Here is a tiny trained network, its code and every weight. The questions are about switching its units off for an input and a target symbol, where a switched-off unit gives its printed mean instead of its output.

import numpy as np


def w(rows, s, z=0):
    codes = np.array(rows[::2]) - 128.0
    scale = np.full(codes.shape[1], s)
    scale[-1] = z or s
    return codes * scale


def f(y):
    return np.maximum(y, 0)


def softmax(a):
    e = np.exp(a - a.max(-1, keepdims=True))
    return e / e.sum(-1, keepdims=True)


def log_softmax(a):
    a = a - a.max(-1, keepdims=True)
    return a - np.log(np.exp(a).sum(-1, keepdims=True))


def net(x, mask):
    ids = ['αβγεζηθλμξπστφψω'.index(c) for c in x.split()]
    T = len(ids)
    res = E[ids] + P[:T]
    u = 0
    for l in range(2):
        r = res
        for j in range(3):
            rows = slice(3 * j, 3 * j + 3)
            q, k, v = (r @ M[l][rows].T for M in (Q, K, V))
            z = softmax(np.where(np.tri(T) > 0, q @ k.T / 3**0.5, -1e9)) @ v
            o = O[l][rows]
            res = res + np.where(mask[u + j], z, o[:, -1]) @ o[:, :-1]
        u += 3
        y = f(res @ A[l][:, :-1].T + A[l][:, -1])
        res = res + np.where(mask[u : u + 12], y, B[l][:, -1]) @ B[l][:, :-1]
        u += 12
    return log_softmax(res[-1] @ U[:, :-1].T + U[:, -1])


Q, K, V, O, A, B = {}, {}, {}, {}, {}, {}
E = w([
[157,106,194,146,68,152,83,39],'α',
[138,150,195,130,50,93,146,178],'β',
[138,192,162,155,60,141,81,137],'γ',
[112,140,69,170,132,53,196,211],'ε',
[44,163,122,132,103,166,72,156],'ζ',
[102,165,149,155,92,182,53,82],'η',
[152,60,217,132,163,145,143,50],'θ',
[96,156,129,165,196,144,77,119],'λ',
[197,67,44,166,165,158,129,133],'μ',
[169,151,190,152,152,91,143,158],'ξ',
[76,102,164,128,162,118,140,151],'π',
[216,142,214,153,78,110,137,101],'σ',
[67,120,174,109,18,174,81,125],'τ',
[87,94,157,143,160,171,82,60],'φ',
[173,79,225,123,90,87,174,117],'ψ',
[113,4,56,122,80,95,124,131],'ω',
],0.004)
P = w([
[110,114,151,91,116,152,150,121],'0',
[158,185,105,28,144,120,102,98],'1',
[108,95,163,172,119,138,118,148],'2',
[164,183,107,171,38,160,155,74],'3',
[182,176,98,75,174,84,75,105],'4',
[111,79,160,218,117,122,104,161],'5',
[176,173,87,191,31,149,161,69],'6',
[194,168,88,107,201,62,58,111],'7',
[106,73,168,253,121,117,97,172],'8',
[159,178,83,184,19,158,150,58],'9',
[189,150,99,92,188,90,44,95],'10',
],0.0049)
Q[0] = w([
[160,168,43,7,135,108,144,79],'0.h1',
[90,86,252,171,142,130,57,180],'0.h1',
[133,35,133,188,131,107,71,183],'0.h1',
[156,147,129,139,112,128,107,124],'0.h2',
[115,131,104,108,154,123,149,124],'0.h2',
[121,148,140,96,139,112,115,111],'0.h2',
[123,110,140,175,157,131,139,132],'0.h3',
[123,143,123,128,141,127,126,157],'0.h3',
[132,119,121,109,128,122,147,117],'0.h3',
],0.038)
K[0] = w([
[117,175,251,69,100,142,48,110],'0.h1',
[189,125,17,110,96,31,72,109],'0.h1',
[156,73,128,224,108,86,73,188],'0.h1',
[98,118,112,94,90,111,147,161],'0.h2',
[143,169,99,173,128,90,118,134],'0.h2',
[146,133,71,130,154,141,154,178],'0.h2',
[139,154,113,89,56,128,120,112],'0.h3',
[166,108,149,170,123,126,115,113],'0.h3',
[112,144,74,173,136,122,130,128],'0.h3',
],0.022)
V[0] = w([
[44,139,137,133,90,2,132,76],'0.h1',
[83,230,240,184,162,91,136,108],'0.h1',
[179,161,163,147,157,190,111,152],'0.h1',
[116,149,124,115,127,117,131,121],'0.h2',
[132,139,129,103,133,125,132,123],'0.h2',
[128,156,122,93,120,122,136,104],'0.h2',
[111,127,139,120,122,128,134,129],'0.h3',
[157,124,103,101,140,97,106,131],'0.h3',
[126,115,140,133,128,144,134,119],'0.h3',
],0.0084)
O[0] = w([
[194,107,157,103,142,172,50,203,146],'0.h1',
[117,174,233,76,175,253,179,159,255],'0.h1',
[88,169,141,135,133,136,195,86,221],'0.h1',
[132,128,120,108,119,126,139,125,126],'0.h2',
[135,126,110,114,120,130,124,128,122],'0.h2',
[139,124,106,110,123,129,126,120,174],'0.h2',
[124,126,113,116,124,147,138,125,140],'0.h3',
[144,123,114,165,125,109,108,140,69],'0.h3',
[136,133,127,118,123,133,128,124,163],'0.h3',
],0.0059,0.00044)
A[0] = w([
[125,125,131,123,133,131,126,128,80],'0.n1',
[124,122,131,121,136,134,125,134,75],'0.n2',
[130,136,131,128,127,128,133,134,70],'0.n3',
[127,128,128,128,128,128,128,128,123],'0.n4',
[175,189,105,4,180,60,73,97,143],'0.n5',
[156,157,98,103,148,94,91,116,4],'0.n6',
[129,129,128,128,129,127,129,126,116],'0.n7',
[137,177,118,80,161,130,108,116,23],'0.n8',
[152,109,92,172,114,190,162,146,164],'0.n9',
[175,150,136,103,147,103,122,122,25],'0.n10',
[117,149,90,120,146,115,172,216,92],'0.n11',
[130,128,128,123,127,127,127,132,97],'0.n12',
],0.014,0.0027)
B[0] = w([
[126,131,134,135,101,140,127,133,128],'0.n1',
[126,126,126,127,126,125,119,123,128],'0.n2',
[138,114,112,130,118,135,136,126,128],'0.n3',
[128,128,128,128,128,128,128,128,128],'0.n4',
[163,181,148,82,139,117,6,126,253],'0.n5',
[99,100,190,115,133,140,181,156,146],'0.n6',
[128,128,125,126,127,130,127,130,128],'0.n7',
[151,60,109,149,94,107,188,106,154],'0.n8',
[104,143,162,125,134,97,117,94,187],'0.n9',
[69,88,79,147,113,153,152,124,142],'0.n10',
[105,132,143,88,119,67,104,95,134],'0.n11',
[128,131,125,128,127,127,129,129,128],'0.n12',
],0.022,0.0038)
Q[1] = w([
[108,68,173,155,149,114,111,196],'1.h1',
[73,202,252,107,123,190,163,79],'1.h1',
[173,135,110,105,137,157,101,156],'1.h1',
[139,145,44,119,111,170,194,129],'1.h2',
[121,187,129,92,118,126,137,85],'1.h2',
[135,190,38,144,56,87,220,27],'1.h2',
[126,220,22,115,82,132,226,10],'1.h3',
[140,155,52,81,117,159,213,112],'1.h3',
[123,206,117,58,104,153,182,53],'1.h3',
],0.035)
K[1] = w([
[92,126,142,124,120,52,120,123],'1.h1',
[111,108,104,2,144,143,189,128],'1.h1',
[152,144,147,130,132,145,118,110],'1.h1',
[164,152,129,73,122,135,102,116],'1.h2',
[128,111,133,100,112,168,148,154],'1.h2',
[156,129,52,48,134,175,186,122],'1.h2',
[153,128,69,63,127,155,179,119],'1.h3',
[169,158,103,69,132,136,118,109],'1.h3',
[125,119,98,58,128,165,162,156],'1.h3',
],0.045)
V[1] = w([
[118,123,94,161,116,2,118,115],'1.h1',
[73,138,200,90,134,132,148,109],'1.h1',
[84,191,130,75,143,95,159,106],'1.h1',
[202,82,139,159,178,124,192,161],'1.h2',
[69,24,138,133,55,204,115,114],'1.h2',
[104,58,158,84,115,65,207,173],'1.h2',
[136,176,113,185,62,141,204,81],'1.h3',
[56,91,60,148,245,156,142,103],'1.h3',
[62,183,87,145,107,135,148,245],'1.h3',
],0.025)
O[1] = w([
[119,61,141,157,138,146,63,27,126],'1.h1',
[150,83,125,118,177,162,175,161,191],'1.h1',
[163,76,150,98,217,153,126,123,196],'1.h1',
[182,134,94,129,160,53,71,192,60],'1.h2',
[8,41,90,126,65,158,132,184,254],'1.h2',
[104,79,163,205,159,47,91,211,139],'1.h2',
[91,147,34,158,194,87,165,65,129],'1.h3',
[178,63,168,37,57,17,153,106,84],'1.h3',
[48,191,210,62,182,92,104,96,51],'1.h3',
],0.014,0.0072)
A[1] = w([
[191,212,42,55,167,133,86,94,147],'1.n1',
[123,206,153,32,148,101,66,131,11],'1.n2',
[102,92,98,150,148,52,177,81,67],'1.n3',
[192,127,149,4,90,83,128,128,95],'1.n4',
[92,191,196,115,136,159,224,100,34],'1.n5',
[235,153,82,132,134,85,98,188,133],'1.n6',
[167,159,36,76,145,137,60,157,23],'1.n7',
[148,136,110,10,88,144,178,114,134],'1.n8',
[142,207,115,139,163,168,217,121,204],'1.n9',
[154,186,105,189,183,120,134,179,2],'1.n10',
[88,201,139,71,197,118,87,155,240],'1.n11',
[163,129,155,96,134,62,98,196,200],'1.n12',
],0.013,0.0047)
B[1] = w([
[152,51,196,153,84,209,143,205,196],'1.n1',
[166,116,43,106,187,129,249,112,193],'1.n2',
[110,204,135,120,162,122,196,96,177],'1.n3',
[85,179,157,242,225,161,85,130,221],'1.n4',
[37,56,123,122,190,36,106,148,217],'1.n5',
[125,32,112,108,97,127,167,5,215],'1.n6',
[61,190,84,78,188,100,134,150,223],'1.n7',
[136,184,157,20,61,141,141,81,254],'1.n8',
[254,151,53,154,137,160,93,121,248],'1.n9',
[86,157,249,100,154,107,169,147,222],'1.n10',
[150,147,145,213,55,62,104,96,240],'1.n11',
[195,117,111,84,108,102,74,199,215],'1.n12',
],0.018,0.012)
U = w([
[171,147,57,209,65,189,169,185,204],'α',
[104,187,172,197,117,79,129,183,121],'β',
[162,129,62,172,192,71,79,131,93],'γ',
[143,41,172,134,201,195,61,71,128],'ε',
[62,115,147,72,134,32,96,121,34],'ζ',
[164,109,30,43,151,134,101,79,44],'η',
[143,36,91,122,105,114,226,150,45],'θ',
[127,212,160,82,173,138,15,106,124],'λ',
[96,161,92,159,150,112,198,32,212],'μ',
[229,138,189,119,83,86,82,76,37],'ξ',
[152,107,146,100,104,133,70,248,179],'π',
[179,164,146,112,218,176,194,164,39],'σ',
[25,113,52,133,194,160,177,228,169],'τ',
[135,174,156,77,24,177,168,148,206],'φ',
[70,96,219,122,159,149,198,200,71],'ψ',
[85,137,114,212,1,126,21,83,252],'ω',
],0.0032,0.0028)

Each question gives the input, a string of symbols that net reads in full, and the target symbol t.
The units are the heads (3 rows each of Q, K, V and O) and the neurons (one row each of A and B). Each row of codes is followed by its name. A weight is (code - 128) times the scale printed after its matrix; where a second scale follows, it is the last column's (O, A, B and U).
mask holds one flag per unit, layer by layer, with each layer's heads first. A switched-off unit (its flag False) gives its mean, the last column of its rows in O or B, instead of its output. The means were averaged over made-up inputs and are rounded, as every weight is.
A unit's drop is (log p(t) with every unit on - log p(t) with that unit switched off) / (log p(t) with every unit on - log p(t) with every unit switched off).
The circuit of an input: a set's keep is (log p(t) with only the set's units on - log p(t) with every unit switched off) / (log p(t) with every unit on - log p(t) with every unit switched off). Starting from the 12 units with the biggest drops (on a tie, the unit counted first), units are removed one at a time, each time the one whose removal leaves the highest keep (on an exact tie, the one counted first), for as long as the keep stays at least 0.8.
circuit, biggest first: the units of the circuit, biggest drop first
top k neurons: the k neurons with the biggest drops, biggest first
top k neurons in layer l: the k neurons of layer l with the biggest drops, biggest first
input φ φ ξ η μ θ ψ γ, target η: circuit, biggest first : [1.n6 0.n5 1.h3 1.n7]
input π γ φ, target φ: top neuron : [1.n8]
input η ψ γ ζ η φ η ξ σ μ ξ, target ψ: top 3 neurons in layer 1 : [1.n1 1.n10 1.n7]
input ζ γ β θ η β η φ η, target η: circuit, biggest first : [1.h2 1.n9]
input α λ σ μ β ζ ξ τ, target μ: circuit, biggest first : [0.n5 1.n2 1.h3 1.n11]
input η β λ π π σ λ, target η: top 3 neurons : [0.n5 1.n9 0.n8]
input φ μ σ, target μ: top 2 neurons : [0.n5 1.n3]
input π μ ω τ λ ε φ ζ, target ξ: top 2 neurons : [0.n5 0.n11]
input ε β φ ζ γ ζ ζ ζ π φ, target ε: circuit, biggest first : [0.n11 1.h1 0.n5]
input φ ψ φ σ σ θ λ, target φ: circuit, biggest first : [1.n8 1.h2]
input ε σ β ζ ω β ψ μ γ, target μ: circuit, biggest first : [0.n5 0.h1 1.n3 1.h3]
input τ λ φ ε θ μ α ζ τ, target μ: circuit, biggest first : [0.n5 0.h1 1.n3 1.h3]
input η π ω ψ α φ α, target η: top 3 neurons : [1.n9 0.n5 0.n8]
input φ γ φ ω θ η, target ω: circuit, biggest first : [0.h1 1.h1]
input θ γ β ψ ξ η π ξ φ α θ, target λ: top neuron in layer 1 : [1.n4]
input η μ σ ζ β θ τ ψ, target η: top 2 neurons : [0.n5 1.n6]
input τ ξ μ μ, target τ: circuit, biggest first : [0.n9 1.h2 1.n5 1.h3]
input ψ ε φ ξ ω τ ε ξ, target ω: circuit, biggest first : [0.n5 1.h3 1.n11]
input θ ζ π η ω τ λ ω ω, target ω: circuit, biggest first : [1.h1 0.h1]
input ζ ζ ζ γ ξ, target μ: circuit, biggest first : [0.n5 1.n2 1.h3 1.n11]
input γ φ π φ π π β, target γ: top 2 neurons : [0.n5 1.n9]
input τ μ ψ, target μ: top 2 neurons : [0.n5 1.n3]
input ξ σ τ ζ φ β φ, target ξ: top 2 neurons : [0.n5 0.n9]
input μ ξ φ ε μ ζ θ ξ ψ λ, target μ: circuit, biggest first : [0.n5 0.h1 1.n3 1.h3]
input ψ φ μ φ ξ ε, target ε: circuit, biggest first : [1.h1 0.n11]
input θ π σ β ξ ξ φ, target θ: top 2 neurons in layer 0 : [0.n5 0.n9]
input ζ σ λ θ μ β β σ φ, target μ: circuit, biggest first : [0.n5 0.h1 1.n3 1.h3]
input β λ θ η η, target η: top neuron : [1.n6]
input μ σ β θ ψ β τ σ, target β: top neuron : [0.n5]
